Here is a tiny trained network, its code and every weight. The questions are about switching its units off for an input and a class, where a switched-off unit gives its printed mean instead of its output.

import numpy as np


def w(rows, s, z=0):
    codes = np.array(rows[::2]) - 128.0
    scale = np.full(codes.shape[1], s)
    scale[-1] = z or s
    return codes * scale


def norm(h):
    return h / np.sqrt((h * h).mean(-1, keepdims=True) + 1e-5)


def f(y):
    return y / 2 * (1 + np.tanh(0.7978845608 * (y + 0.044715 * y**3)))


def log_softmax(a):
    a = a - a.max(-1, keepdims=True)
    return a - np.log(np.exp(a).sum(-1, keepdims=True))


def net(x, mask):
    res = np.array(x, float).reshape(1, 7) / 4 @ E
    u = 0
    for l in range(2):
        y = f(norm(res) @ A[l][:, :-1].T + A[l][:, -1])
        res = res + np.where(mask[u : u + 6], y, B[l][:, -1]) @ B[l][:, :-1]
        u += 6
    return log_softmax(norm(res)[-1] @ U[:, :-1].T + U[:, -1])


A, B = {}, {}
E = w([
[143,130,100,136,123,120,105,144],'x0',
[120,81,133,215,2,126,59,37],'x1',
[142,147,102,125,109,132,109,138],'x2',
[135,138,133,124,126,134,127,123],'x3',
[136,171,128,107,97,151,132,118],'x4',
[186,66,57,161,129,221,203,113],'x5',
[134,162,212,209,139,190,96,243],'x6',
],0.0095)
A[0] = w([
[116,153,139,145,140,141,113,142,45],'0.n0',
[165,87,106,205,92,190,157,93,122],'0.n1',
[150,157,216,229,133,210,104,239,150],'0.n2',
[190,74,81,169,133,251,190,120,213],'0.n3',
[122,133,208,234,83,211,89,214,2],'0.n4',
[150,111,200,232,84,145,96,85,47],'0.n5',
],0.014,0.0058)
B[0] = w([
[154,155,200,165,164,130,134,147,130],'0.n0',
[159,145,182,239,196,189,77,74,201],'0.n1',
[49,53,122,105,151,250,176,114,252],'0.n2',
[169,124,90,138,66,77,222,174,235],'0.n3',
[163,236,56,152,179,14,92,182,220],'0.n4',
[150,144,36,115,102,69,86,132,202],'0.n5',
],0.015,0.014)
A[1] = w([
[205,158,144,47,168,49,187,151,203],'1.n0',
[108,107,215,167,125,230,170,226,34],'1.n1',
[190,72,179,174,33,74,57,70,3],'1.n2',
[2,159,63,205,80,113,57,120,200],'1.n3',
[76,151,89,58,226,173,13,134,80],'1.n4',
[137,51,199,94,224,171,120,47,132],'1.n5',
],0.015,0.0014)
B[1] = w([
[161,174,97,152,176,99,92,158,227],'1.n0',
[7,75,83,40,146,123,135,121,190],'1.n1',
[75,60,147,134,114,168,103,65,213],'1.n2',
[185,151,161,30,161,77,176,140,251],'1.n3',
[135,154,240,209,24,169,47,132,250],'1.n4',
[171,177,183,105,93,135,106,146,158],'1.n5',
],0.019,0.011)
U = w([
[165,241,168,107,128,83,25,191,253],'0',
[229,179,12,175,196,97,181,186,168],'1',
[136,103,167,11,123,100,76,37,92],'2',
[162,52,115,231,104,165,121,22,61],'3',
[8,135,198,82,112,239,86,190,65],'4',
[37,78,32,85,173,181,219,189,96],'5',
],0.013,0.0029)

Each question gives the input, the list of numbers given to net, and the class t.
The units are the neurons (one row each of A and B). Each row of codes is followed by its name. A weight is (code - 128) times the scale printed after its matrix; where a second scale follows, it is the last column's (A, B and U).
mask holds one flag per neuron, layer by layer. A switched-off neuron (its flag False) gives its mean, the last column of its row in B, instead of its output. The means were averaged over made-up inputs and are rounded, as every weight is.
A unit's drop is (log p(t) with every unit on - log p(t) with that unit switched off) / (log p(t) with every unit on - log p(t) with every unit switched off).
The circuit of an input: a set's keep is (log p(t) with only the set's units on - log p(t) with every unit switched off) / (log p(t) with every unit on - log p(t) with every unit switched off). Starting from all 12 units, units are removed one at a time, each time the one whose removal leaves the highest keep (on an exact tie, the one counted first), for as long as the keep stays at least 0.8.
circuit, biggest first: the units of the circuit, biggest drop first
k most important neurons: the k neurons with the biggest drops, biggest first
top k neurons in layer l: the k neurons of layer l with the biggest drops, biggest first
input [-2,6,-7,8,0,-3,-2], class 2: 2 most important neurons -> [1.n3; 0.n4]
input [-7,1,-7,-1,0,0,-2], class 2: 2 most important neurons -> [0.n3; 0.n4]
input [3,-7,8,-5,-6,6,7], class 5: circuit, biggest first -> [0.n2]
input [8,-2,1,-1,8,-2,8], class 4: 3 most important neurons -> [0.n2; 1.n4; 0.n3]
input [2,0,-6,8,7,2,1], class 5: circuit, biggest first -> [0.n2; 1.n1]
input [-7,1,0,-6,-8,1,-2], class 3: circuit, biggest first -> [0.n4; 1.n3]
input [-1,-4,7,1,-7,7,1], class 5: top 2 neurons in layer 0 -> [0.n4; 0.n5]
input [6,1,8,4,0,-2,-4], class 2: circuit, biggest first -> [0.n4; 0.n2; 1.n2]
input [3,2,6,5,-6,5,-2], class 3: 3 most important neurons -> [0.n1; 0.n4; 0.n2]
input [2,1,3,-3,-5,5,-2], class 3: top 2 neurons in layer 1 -> [1.n3; 1.n0]
input [-4,1,6,2,1,0,-5], class 2: 4 most important neurons -> [0.n3; 0.n4; 0.n2; 1.n4]
input [5,1,-6,-6,7,5,-3], class 3: top 4 neurons in layer 0 -> [0.n1; 0.n4; 0.n2; 0.n5]
input [-1,0,-5,-6,4,-3,2], class 4: top 3 neurons in layer 0 -> [0.n2; 0.n3; 0.n5]
input [-2,-5,-5,0,8,-2,2], class 4: most important neuron -> [0.n3]
input [-7,2,1,-4,6,2,4], class 1: 2 most important neurons -> [0.n4; 0.n3]
input [-5,-4,8,0,8,0,8], class 4: 2 most important neurons -> [0.n2; 1.n4]
input [3,3,7,-2,-5,-4,-1], class 2: 2 most important neurons -> [0.n4; 0.n2]
input [3,-4,8,-7,-7,0,4], class 4: 2 most important neurons -> [0.n2; 0.n3]
input [-1,-4,6,3,-8,-8,1], class 4: top 2 neurons in layer 0 -> [0.n4; 0.n3]
input [1,1,8,-4,4,-7,-8], class 2: 4 most important neurons -> [0.n4; 0.n3; 0.n2; 1.n2]
input [7,3,0,1,3,5,7], class 1: circuit, biggest first -> [0.n3]
input [2,3,5,8,-3,-5,-6], class 2: top 2 neurons in layer 0 -> [0.n4; 0.n2]
